Here is a tiny trained network, its code and every weight. The questions are about switching its units off for an input and a target symbol, where a switched-off unit gives its printed mean instead of its output.

import numpy as np


def w(rows, s, z=0):
    codes = np.array(rows[::2]) - 128.0
    scale = np.full(codes.shape[1], s)
    scale[-1] = z or s
    return codes * scale


def f(y):
    return np.maximum(y, 0)


def softmax(a):
    e = np.exp(a - a.max(-1, keepdims=True))
    return e / e.sum(-1, keepdims=True)


def log_softmax(a):
    a = a - a.max(-1, keepdims=True)
    return a - np.log(np.exp(a).sum(-1, keepdims=True))


def net(x, mask):
    ids = ['αβδεζηλμξπσφψω'.index(c) for c in x.split()]
    T = len(ids)
    res = E[ids] + P[:T]
    r = res
    for j in range(2):
        rows = slice(3 * j, 3 * j + 3)
        q, k, v = (r @ M[0][rows].T for M in (Q, K, V))
        z = softmax(np.where(np.tri(T) > 0, q @ k.T / 3**0.5, -1e9)) @ v
        o = O[0][rows]
        res = res + np.where(mask[j], z, o[:, -1]) @ o[:, :-1]
    y = f(res @ A[0][:, :-1].T + A[0][:, -1])
    res = res + np.where(mask[2:6], y, B[0][:, -1]) @ B[0][:, :-1]
    return log_softmax(res[-1] @ U[:, :-1].T + U[:, -1])


Q, K, V, O, A, B = {}, {}, {}, {}, {}, {}
E = w([
[67,117,45,153,124,70],'α',
[113,73,168,147,234,120],'β',
[50,165,102,172,130,45],'δ',
[183,39,183,210,124,90],'ε',
[61,100,176,172,105,52],'ζ',
[137,163,182,202,148,50],'η',
[63,151,194,215,176,68],'λ',
[118,155,137,137,89,32],'μ',
[127,132,101,98,42,148],'ξ',
[93,156,170,156,91,125],'π',
[146,113,22,149,92,93],'σ',
[131,131,122,210,118,202],'φ',
[127,69,124,173,120,5],'ψ',
[106,54,105,127,74,149],'ω',
],0.017)
P = w([
[74,120,102,195,7,167],'0',
[158,237,82,148,136,77],'1',
[154,222,85,150,130,91],'2',
[154,205,83,147,134,76],'3',
[151,199,88,149,124,67],'4',
[135,186,104,151,124,67],'5',
[160,180,94,141,118,75],'6',
[143,170,101,148,107,75],'7',
[156,157,91,151,96,68],'8',
],0.012)
Q[0] = w([
[180,129,176,59,133,171],'H0',
[101,104,86,168,95,157],'H0',
[126,66,153,51,251,143],'H0',
[88,146,101,192,114,47],'H1',
[165,143,48,137,132,178],'H1',
[135,93,102,192,78,49],'H1',
],0.011)
K[0] = w([
[152,152,111,89,137,141],'H0',
[97,143,135,190,98,105],'H0',
[144,122,127,66,250,100],'H0',
[90,104,125,154,71,135],'H1',
[82,46,165,134,145,119],'H1',
[52,93,147,167,97,159],'H1',
],0.014)
V[0] = w([
[18,55,97,87,137,170],'H0',
[105,142,72,65,89,123],'H0',
[128,107,165,152,155,213],'H0',
[107,2,93,161,163,89],'H1',
[194,98,103,124,62,195],'H1',
[192,124,48,117,179,122],'H1',
],0.012)
O[0] = w([
[111,110,165,206,209,169,120],'H0',
[128,81,67,175,184,126,114],'H0',
[236,197,192,152,153,167,90],'H0',
[110,77,254,131,164,127,174],'H1',
[210,100,97,110,116,135,154],'H1',
[156,71,83,152,112,34,7],'H1',
],0.013,0.012)
A[0] = w([
[5,3,126,150,84,201,151],'N0',
[78,145,77,18,112,187,22],'N1',
[143,132,54,74,126,253,2],'N2',
[114,200,177,51,104,107,94],'N3',
],0.0054,0.0085)
B[0] = w([
[164,160,124,96,145,79,248],'N0',
[83,96,145,88,136,115,164],'N1',
[140,157,110,165,147,64,139],'N2',
[131,5,122,221,89,99,254],'N3',
],0.014,0.0077)
U = w([
[189,96,162,26,150,70,254],'α',
[166,2,128,125,173,187,122],'β',
[123,152,72,72,127,98,196],'δ',
[161,88,32,170,123,146,201],'ε',
[128,76,86,162,34,117,182],'ζ',
[117,60,106,139,178,77,39],'η',
[87,142,196,29,148,196,59],'λ',
[200,64,178,130,86,94,66],'μ',
[232,164,140,114,73,129,85],'ξ',
[95,105,138,148,92,179,71],'π',
[93,164,91,116,167,91,63],'σ',
[173,9,86,144,149,56,97],'φ',
[139,181,99,110,95,170,179],'ψ',
[162,88,137,120,120,84,65],'ω',
],0.0061,0.0065)

Each question gives the input, a string of symbols that net reads in full, and the target symbol t.
The units are the heads (3 rows each of Q, K, V and O) and the neurons (one row each of A and B). Each row of codes is followed by its name. A weight is (code - 128) times the scale printed after its matrix; where a second scale follows, it is the last column's (O, A, B and U).
mask holds one flag per unit, heads first, then neurons. A switched-off unit (its flag False) gives its mean, the last column of its rows in O or B, instead of its output. The means were averaged over made-up inputs and are rounded, as every weight is.
A unit's drop is (log p(t) with every unit on - log p(t) with that unit switched off) / (log p(t) with every unit on - log p(t) with every unit switched off).
The circuit of an input: a set's keep is (log p(t) with only the set's units on - log p(t) with every unit switched off) / (log p(t) with every unit on - log p(t) with every unit switched off). Starting from all 6 units, units are removed one at a time, each time the one whose removal leaves the highest keep (on an exact tie, the one counted first), for as long as the keep stays at least 0.8.
circuit, biggest first: the units of the circuit, biggest drop first
unit that matters most: the unit with the biggest drop
top k neurons: the k neurons with the biggest drops, biggest first
drop when u is switched off: that unit's drop, to one decimal
input η ξ ω ω ψ δ η ζ, target ζ: top neuron => N3
input η ω ω ξ η δ ψ, target ζ: top 2 neurons => N3; N0
input ξ α η δ η σ ξ, target ε: circuit, biggest first => H0; H1
input δ η π ε ζ, target σ: circuit, biggest first => H0; H1; N3
input η η ξ π ω ω α ξ, target ζ: circuit, biggest first => H0; N3
input ψ η λ, target α: top 2 neurons => N0; N3
input λ η σ λ ψ σ η α δ, target π: circuit, biggest first => H1; N3; H0
input λ ω ξ η, target π: circuit, biggest first => H1; N3; N0
input η ω ζ ζ μ, target ζ: circuit, biggest first => N3; H0; H1
input η η ζ η η ζ η π π, target ζ: circuit, biggest first => H0; N3; H1
input μ ζ λ ω η α σ η ψ, target δ: circuit, biggest first => N3; H0; H1
input φ ε φ ε, target ξ: circuit, biggest first => H0; H1
input μ ζ π ω η ζ σ, target δ: top 2 neurons => N3; N0
input ψ ζ ξ π ξ α ξ, target α: unit that matters most => N0
input ω μ λ, target β: drop when H0 is switched off => 0.6
input φ ζ ω φ η, target ξ: drop when H1 is switched off => 0.3
input η σ ζ σ ε, target ζ: drop when N2 is switched off => 0.0
